19.9 -4.0 4.7 -24.4 1.5 11.6 13.5 0.5 6.9 4.0 -10.2 -11.0 0.2 -3.5 6.8 3.5 1.3 2.0 14.8 13.6 23.0 3.8 7.9 20.0 9.7 1.6 0.3 -2.6 6.9 -8.3 -6.8 9.5 0.5 -5.7 -2.1 -4.7 0.6 14.4 6.2 -6.2 -3.7 6.7 7.5 0.5 7.0 -1.6 -0.4 5.4 -3.7 -13.0 14.7 2.0 : Q277
1.7 1.9 8.6 19.7 3.8 21.7 28.3 -5.8 8.6 3.4 -12.2 -10.6 7.4 4.7 7.3 17.2 21.6 -10.8 8.0 3.4 10.3 -2.1 8.6 10.8 15.4 -9.6 -16.5 -0.8 -2.8 10.2 -7.3 8.2 17.7 -23.8 -9.0 -15.9 -7.6 7.8 -18.4 -17.2 -6.6 -7.1 7.1 -2.0 1.5 5.1 -2.5 -7.1 0.7 -1.1 40.7 13.0 : Q569
7.5 1.1 -4.9 -8.4 9.6 0.4 3.2 -7.6 8.0 10.1 -20.3 -70.9 20.1 -2.4 4.1 5.9 -8.6 -4.6 22.7 5.0 23.3 18.2 15.1 11.6 5.5 6.7 -5.5 -7.5 -14.4 -9.0 -5.4 19.1 10.8 -6.4 3.2 -0.4 -16.7 26.1 18.5 -18.2 -1.0 -8.2 -2.4 0.6 9.1 2.5 6.1 5.3 0.9 -13.1 18.9 -15.2 : Q569
4.6 12.6 3.2 7.0 -12.6 4.6 16.5 -0.4 9.1 1.2 -17.6 1.4 6.3 0.7 11.6 12.7 -34.4 15.7 25.6 10.7 1.9 26.4 8.8 12.4 10.0 7.4 -7.5 -5.9 -28.9 4.3 -8.9 -9.3 5.3 -8.8 -4.4 -0.3 -22.5 19.1 11.1 -17.4 -5.2 -15.6 7.6 9.7 13.5 -7.5 -23.3 -1.4 -10.7 4.4 23.0 9.8 : Q569
16.8 -2.1 1.7 -45.3 -1.9 -10.7 4.7 -6.5 4.1 5.7 6.6 -9.9 -13.4 -2.2 -1.8 -5.3 8.7 10.7 -5.7 14.4 41.6 14.9 -3.5 5.8 -5.0 -8.3 -7.4 -6.3 5.5 -10.6 -1.6 2.3 2.0 0.0 -9.3 -6.1 14.1 17.2 13.7 14.7 1.0 13.8 -6.1 5.9 4.6 -9.2 2.0 6.6 -4.6 -30.1 -22.6 -6.1 : Q543
5.2 -5.8 14.5 -18.0 -2.9 13.3 15.4 -0.9 21.1 10.7 -18.0 6.3 -12.2 8.2 -2.2 3.6 8.5 0.6 11.2 8.7 29.7 1.2 8.3 8.6 3.7 -17.4 -13.9 -13.8 -13.3 7.2 1.3 15.5 13.2 -6.2 7.4 -13.0 -4.2 13.1 13.4 -20.0 7.4 5.2 -7.9 -2.9 5.6 4.7 -3.5 9.2 -6.4 -0.7 38.3 13.6 : Q569
6.9 -1.0 -10.2 -6.4 9.2 -10.4 -16.2 1.5 11.5 -7.6 -16.9 -9.5 0.1 4.1 10.9 4.3 -2.5 9.9 -18.6 -9.5 19.1 -4.5 4.0 0.8 1.0 0.1 4.5 1.6 -14.5 -12.1 6.9 -7.8 4.3 1.0 5.5 6.5 0.8 4.1 -15.2 8.4 -4.8 -6.4 -7.4 7.9 4.9 -9.0 12.1 4.0 12.7 2.6 -15.1 -2.1 : Q545
12.7 2.2 -15.8 1.3 3.8 -4.6 -11.1 -3.3 -3.6 -6.9 -9.1 1.7 10.1 -8.8 25.3 7.2 -9.2 9.1 1.6 -5.8 7.9 9.1 2.4 7.9 5.3 8.7 0.9 1.5 -13.7 -15.8 -7.5 -1.0 2.5 3.6 5.9 4.2 0.5 6.2 1.8 -6.9 -9.6 -7.6 -7.5 13.9 14.0 -19.2 -8.7 -1.9 3.8 -8.7 -9.5 10.3 : Q545
1.3 2.6 9.9 0.2 -5.0 13.0 13.6 -2.4 17.9 -2.0 -16.1 -14.6 -1.9 15.2 22.2 9.9 -14.9 8.2 2.1 3.7 12.4 -1.2 11.0 9.2 13.7 -3.2 -3.1 -1.1 -21.9 9.9 -7.3 7.1 7.3 -3.4 -1.5 -3.1 -13.4 19.8 4.8 -14.7 2.9 -15.3 -8.9 -6.4 8.2 -13.7 -22.1 4.2 -3.2 18.2 38.6 3.0 : Q569
12.1 3.4 -3.6 -5.2 18.5 -3.2 -10.7 2.0 11.8 -14.8 -16.6 1.2 6.0 -2.9 16.8 3.8 3.5 10.4 -8.1 -9.1 1.3 7.6 81.0 4.1 7.5 7.7 8.6 14.9 -7.4 -12.3 2.5 -10.7 -6.3 -4.8 3.0 4.7 3.8 0.0 -3.7 0.9 -5.8 -3.0 0.4 3.2 13.3 -12.4 12.5 -0.4 -0.9 3.9 -9.7 -1.4 : Q545
-1.7 -1.3 16.9 -11.8 -23.9 2.7 9.8 -5.2 8.8 3.1 2.2 14.1 -15.4 15.0 0.4 3.8 11.6 8.7 -8.9 3.5 12.3 1.6 -3.2 -3.0 -1.2 -17.7 -9.5 -6.7 -4.0 4.0 -2.8 4.7 3.6 4.8 5.8 -9.5 9.8 1.4 11.5 0.7 5.4 -7.0 0.6 -6.4 -4.7 -3.5 -6.3 0.7 -3.6 13.7 20.9 6.3 : Q569
-0.6 3.2 8.5 26.4 -0.6 2.9 6.1 1.2 0.3 -2.3 -1.5 8.5 11.6 13.7 13.4 20.0 12.9 4.8 -5.9 -6.1 -15.9 2.0 -6.7 -7.5 15.2 -13.4 -7.4 -4.0 -15.5 13.2 -4.9 -1.1 7.1 -6.4 -0.2 -5.0 -3.9 2.7 -7.8 -12.6 1.3 -17.3 17.8 4.2 1.4 -5.8 -20.4 -6.7 -4.7 25.3 29.9 9.1 : Q569
8.7 3.5 -3.5 3.6 -9.5 6.1 9.6 -4.8 -9.2 8.0 9.5 1.5 5.3 7.6 7.9 4.0 -6.7 3.6 22.5 5.1 13.7 11.4 8.9 9.1 9.5 -3.9 -4.7 -3.6 -14.7 3.2 -7.3 10.3 8.0 -4.1 -5.8 0.7 -18.0 19.2 12.5 -5.8 5.7 -9.0 -2.7 9.9 0.4 -6.1 -16.6 -8.3 -0.4 -9.4 24.6 1.7 : Q569
5.9 -9.4 28.0 -22.9 2.5 21.7 12.7 3.1 3.2 -4.9 -2.4 -11.0 14.9 19.7 20.9 15.5 17.7 -3.3 2.3 2.6 -1.1 9.2 4.8 6.2 16.1 1.2 -7.3 -1.3 10.7 -5.4 -29.0 1.3 2.8 -3.9 2.8 -4.8 26.1 1.9 8.1 -4.1 -12.8 -8.2 10.7 0.1 9.6 -23.3 -12.0 8.8 -11.8 -2.7 15.9 -1.5 : Q277
8.0 -13.2 -4.9 2.5 -3.7 -4.8 6.3 -2.0 -1.8 -3.6 5.1 2.0 -9.0 -7.5 -1.3 4.8 6.9 -0.4 6.3 0.8 15.2 -2.0 -4.5 -4.3 2.4 -11.4 -12.6 6.7 -7.2 15.0 5.8 5.4 17.3 -6.0 3.6 9.9 -3.6 -1.9 -7.1 4.9 3.3 12.5 -3.7 4.3 -2.4 9.5 -3.3 -7.3 0.3 -23.8 10.0 7.6 : Q569
3.0 -1.8 -11.4 -7.8 -5.5 -1.2 12.4 5.8 13.3 -0.9 -5.8 -12.1 -12.1 -14.4 18.2 -7.5 -16.0 19.3 9.7 -2.4 37.0 4.7 8.8 -2.1 -2.3 8.9 0.2 19.1 -5.4 -16.9 7.9 -10.7 -3.8 -6.1 2.8 6.1 -8.9 3.7 10.3 13.4 0.6 -1.2 1.5 9.4 9.0 -18.7 -15.9 -2.7 1.6 -18.7 0.0 -8.1 : Q543
2.2 -5.4 -26.6 5.1 -22.1 -25.6 1.7 -1.1 3.1 12.7 -0.7 15.9 -81.0 -15.0 -27.4 -45.3 -9.6 11.3 -19.5 16.3 28.2 0.0 -10.8 -32.4 -32.9 -14.8 28.3 31.8 6.5 -9.7 43.8 -16.5 -8.2 18.3 7.5 -11.2 -15.2 -13.3 24.2 1.3 26.4 6.4 -8.9 8.0 -25.5 31.2 12.1 -23.2 31.5 12.7 -16.9 -9.2 : Q543
2.1 5.3 9.4 -12.6 -5.1 6.5 -4.9 0.9 5.4 -5.4 -1.0 0.2 -4.3 3.3 8.5 -1.6 11.3 18.3 -20.9 0.6 -2.5 -7.4 -6.7 -4.6 -0.5 9.8 13.3 -5.3 9.2 5.7 -7.8 -19.3 -7.0 10.9 -1.8 -3.8 20.4 6.2 2.5 7.6 -2.1 -7.6 8.7 1.1 15.6 -17.7 -15.3 4.1 -4.3 14.8 -3.4 -4.3 : Q545
6.0 -5.7 -7.5 -4.9 3.8 -6.8 -16.0 5.8 -5.4 -4.1 -4.4 -6.0 0.8 7.8 4.0 2.3 4.7 2.7 -4.3 0.6 11.1 -1.5 2.7 -2.0 -4.0 -3.9 -5.4 -0.7 -12.7 -11.1 -4.7 4.6 -5.3 6.8 3.0 6.7 -4.0 1.9 4.8 8.9 -7.4 -4.7 -9.8 7.9 7.8 -17.1 2.8 3.9 -0.4 -2.2 -9.2 -4.6 : Q545
